Below is a small trained network, with its code and all its weights. Each question gives an input and a target symbol and asks what happens when units are switched off, that is, made to give their printed mean instead of their output.

import numpy as np


def w(rows, s, z=0):
    codes = np.array(rows[::2]) - 128.0
    scale = np.full(codes.shape[1], s)
    scale[-1] = z or s
    return codes * scale


def f(y):
    return np.maximum(y, 0)


def softmax(a):
    e = np.exp(a - a.max(-1, keepdims=True))
    return e / e.sum(-1, keepdims=True)


def log_softmax(a):
    a = a - a.max(-1, keepdims=True)
    return a - np.log(np.exp(a).sum(-1, keepdims=True))


def net(x, mask):
    ids = ['εζθμστω'.index(c) for c in x.split()]
    T = len(ids)
    res = E[ids] + P[:T]
    u = 0
    for l in range(2):
        r = res
        for j in range(3):
            rows = slice(2 * j, 2 * j + 2)
            q, k, v = (r @ M[l][rows].T for M in (Q, K, V))
            z = softmax(np.where(np.tri(T) > 0, q @ k.T / 2**0.5, -1e9)) @ v
            o = O[l][rows]
            res = res + np.where(mask[u + j], z, o[:, -1]) @ o[:, :-1]
        u += 3
        y = f(res @ A[l][:, :-1].T + A[l][:, -1])
        res = res + np.where(mask[u : u + 4], y, B[l][:, -1]) @ B[l][:, :-1]
        u += 4
    return log_softmax(res[-1] @ U[:, :-1].T + U[:, -1])


Q, K, V, O, A, B = {}, {}, {}, {}, {}, {}
E = w([
[218,136,140,217,169,140],'ε',
[85,219,39,181,173,158],'ζ',
[205,188,121,129,132,117],'θ',
[14,195,177,97,105,133],'μ',
[161,118,114,92,143,226],'σ',
[252,124,136,116,95,118],'τ',
[99,153,190,231,180,127],'ω',
],0.017)
P = w([
[253,135,177,193,97,155],'0',
[168,74,126,100,185,103],'1',
[155,97,129,97,189,119],'2',
[142,113,137,90,196,124],'3',
[134,132,150,112,176,152],'4',
[136,141,155,99,199,139],'5',
[117,158,168,122,179,169],'6',
[133,167,165,116,172,174],'7',
[124,181,178,124,171,172],'8',
[125,189,177,133,182,177],'9',
[137,189,171,123,173,182],'10',
[125,204,175,144,164,189],'11',
],0.0074)
Q[0] = w([
[174,143,56,119,164,139],'0.h0',
[66,117,142,133,146,142],'0.h0',
[151,171,146,95,113,128],'0.h1',
[134,80,102,101,5,47],'0.h1',
[99,139,150,137,112,135],'0.h2',
[112,106,115,125,123,110],'0.h2',
],0.021)
K[0] = w([
[139,223,122,170,120,54],'0.h0',
[126,116,225,56,184,182],'0.h0',
[147,143,5,109,54,152],'0.h1',
[152,88,224,118,63,33],'0.h1',
[98,148,125,136,129,62],'0.h2',
[160,91,226,94,96,99],'0.h2',
],0.012)
V[0] = w([
[174,150,220,146,104,81],'0.h0',
[99,127,112,165,94,58],'0.h0',
[60,100,137,7,58,147],'0.h1',
[153,41,184,149,139,166],'0.h1',
[59,149,60,140,187,204],'0.h2',
[155,203,79,109,170,80],'0.h2',
],0.012)
O[0] = w([
[127,197,177,87,98,91,136],'0.h0',
[12,111,154,221,139,111,39],'0.h0',
[57,148,147,54,115,33,15],'0.h1',
[176,174,207,127,201,157,103],'0.h1',
[156,165,62,100,254,97,254],'0.h2',
[147,83,50,74,117,99,171],'0.h2',
],0.0093,0.0096)
A[0] = w([
[94,87,73,51,80,154,3],'0.n0',
[167,158,254,127,144,176,130],'0.n1',
[185,90,118,122,147,128,9],'0.n2',
[111,127,223,96,42,79,48],'0.n3',
],0.0089,0.002)
B[0] = w([
[123,121,64,241,254,11,150],'0.n0',
[222,228,72,143,169,53,249],'0.n1',
[4,215,37,89,80,146,202],'0.n2',
[4,170,107,220,52,135,138],'0.n3',
],0.0059,0.015)
Q[1] = w([
[186,171,230,77,96,95],'1.h0',
[186,179,95,133,122,75],'1.h0',
[186,152,170,89,125,66],'1.h1',
[158,141,96,200,74,62],'1.h1',
[111,173,54,142,126,176],'1.h2',
[150,243,255,139,80,74],'1.h2',
],0.0076)
K[1] = w([
[90,54,200,72,219,43],'1.h0',
[255,135,90,42,84,66],'1.h0',
[246,61,121,123,138,119],'1.h1',
[176,167,61,152,167,191],'1.h1',
[120,201,95,179,176,40],'1.h2',
[223,25,199,28,100,163],'1.h2',
],0.0063)
V[1] = w([
[96,169,164,254,73,144],'1.h0',
[218,166,121,103,160,145],'1.h0',
[226,72,177,127,157,63],'1.h1',
[176,80,108,109,133,144],'1.h1',
[147,183,134,78,165,43],'1.h2',
[41,84,141,56,96,89],'1.h2',
],0.009)
O[1] = w([
[47,133,167,163,188,82,119],'1.h0',
[72,138,93,163,80,92,253],'1.h0',
[74,213,69,208,105,167,131],'1.h1',
[102,187,136,105,165,156,133],'1.h1',
[135,113,113,11,132,2,171],'1.h2',
[157,185,96,205,105,33,26],'1.h2',
],0.0073,0.04)
A[1] = w([
[126,152,140,121,160,44,3],'1.n0',
[2,152,104,58,79,184,195],'1.n1',
[197,92,125,33,132,140,183],'1.n2',
[138,129,96,126,149,68,176],'1.n3',
],0.007,0.0021)
B[1] = w([
[91,110,245,96,106,203,156],'1.n0',
[126,105,194,142,88,99,254],'1.n1',
[71,145,142,175,164,89,231],'1.n2',
[203,103,141,70,130,128,178],'1.n3',
],0.011,0.02)
U = w([
[129,130,181,217,77,38,192],'ε',
[204,86,206,81,161,212,68],'ζ',
[122,158,126,54,158,93,164],'θ',
[213,69,199,145,134,76,160],'μ',
[163,80,150,115,1,150,142],'σ',
[139,147,211,203,206,87,115],'τ',
[154,63,229,110,106,116,3],'ω',
],0.0061,0.0031)

Each question gives the input, a string of symbols that net reads in full, and the target symbol t.
The units are the heads (2 rows each of Q, K, V and O) and the neurons (one row each of A and B). Each row of codes is followed by its name. A weight is (code - 128) times the scale printed after its matrix; where a second scale follows, it is the last column's (O, A, B and U).
mask holds one flag per unit, layer by layer, with each layer's heads first. A switched-off unit (its flag False) gives its mean, the last column of its rows in O or B, instead of its output. The means were averaged over made-up inputs and are rounded, as every weight is.
A unit's drop is (log p(t) with every unit on - log p(t) with that unit switched off) / (log p(t) with every unit on - log p(t) with every unit switched off).
The circuit of an input: a set's keep is (log p(t) with only the set's units on - log p(t) with every unit switched off) / (log p(t) with every unit on - log p(t) with every unit switched off). Starting from the 12 units with the biggest drops (on a tie, the unit counted first), units are removed one at a time, each time the one whose removal leaves the highest keep (on an exact tie, the one counted first), for as long as the keep stays at least 0.8.
units of the circuit, in order: the units of the circuit, biggest drop first
top k neurons: the k neurons with the biggest drops, biggest first
k most important neurons of layer l: the k neurons of layer l with the biggest drops, biggest first
input σ ω θ τ ζ ε σ θ, target σ: units of the circuit, in order -> 0.h1; 1.h0
input σ ω σ ε ζ μ, target σ: units of the circuit, in order -> 0.h1; 1.h0; 0.h0
input σ ω ζ ζ ω ω ζ τ σ σ σ ε, target σ: units of the circuit, in order -> 0.h1; 1.h0
input ω μ τ, target ε: 2 most important neurons of layer 0 -> 0.n1; 0.n3
input ζ σ θ, target ζ: units of the circuit, in order -> 1.h2; 0.h1
input μ σ ω ω σ θ θ ω μ ζ τ, target μ: 3 most important neurons of layer 0 -> 0.n1; 0.n3; 0.n2
input τ μ ζ τ, target τ: 2 most important neurons of layer 0 -> 0.n3; 0.n1
input ζ σ μ σ τ σ μ, target ζ: units of the circuit, in order -> 1.h2; 0.h1; 0.h0
input σ σ σ ω σ ω ω σ ω, target θ: units of the circuit, in order -> 0.h1; 0.h0; 1.h2
input ε ω σ σ θ σ ζ τ ω ω, target ε: top 2 neurons -> 0.n1; 1.n1
input ω σ θ ε μ τ ε σ ζ, target ω: top 2 neurons -> 0.n1; 1.n1
input ε ζ σ θ σ θ ω, target ε: top 2 neurons -> 0.n0; 0.n1
input μ ω σ ω ω ω θ ω ζ ε, target μ: top 3 neurons -> 0.n1; 0.n3; 1.n3
input μ σ σ ω ε ζ θ, target μ: top 3 neurons -> 0.n1; 0.n3; 1.n3
input ω τ ε μ ζ μ μ ω, target ω: top neuron -> 0.n1
input ε ζ σ, target ε: top 3 neurons -> 0.n0; 0.n1; 1.n1
input μ μ μ, target ω: top 2 neurons -> 1.n0; 0.n3
input τ σ σ ζ σ σ, target τ: units of the circuit, in order -> 0.h2; 1.h0; 0.n3; 0.h0
input ε σ τ σ ω μ σ ω μ ζ, target ε: most important neuron of layer 0 -> 0.n1
input σ ζ ω σ ω ε, target σ: top 2 neurons -> 0.n1; 1.n2
input μ μ θ μ ω ζ, target μ: 2 most important neurons of layer 0 -> 0.n3; 0.n1
input σ σ σ τ ω τ σ τ μ ζ μ, target σ: top 3 neurons -> 0.n1; 1.n2; 1.n1
input σ μ ω ε ω ω ζ, target σ: units of the circuit, in order -> 0.h1; 1.h0; 0.h0
input ω σ τ μ ε μ τ ζ μ σ, target ω: top 4 neurons -> 0.n1; 1.n1; 0.n2; 1.n2
input μ μ μ σ σ ω ζ σ ε, target μ: top 2 neurons -> 0.n3; 0.n1
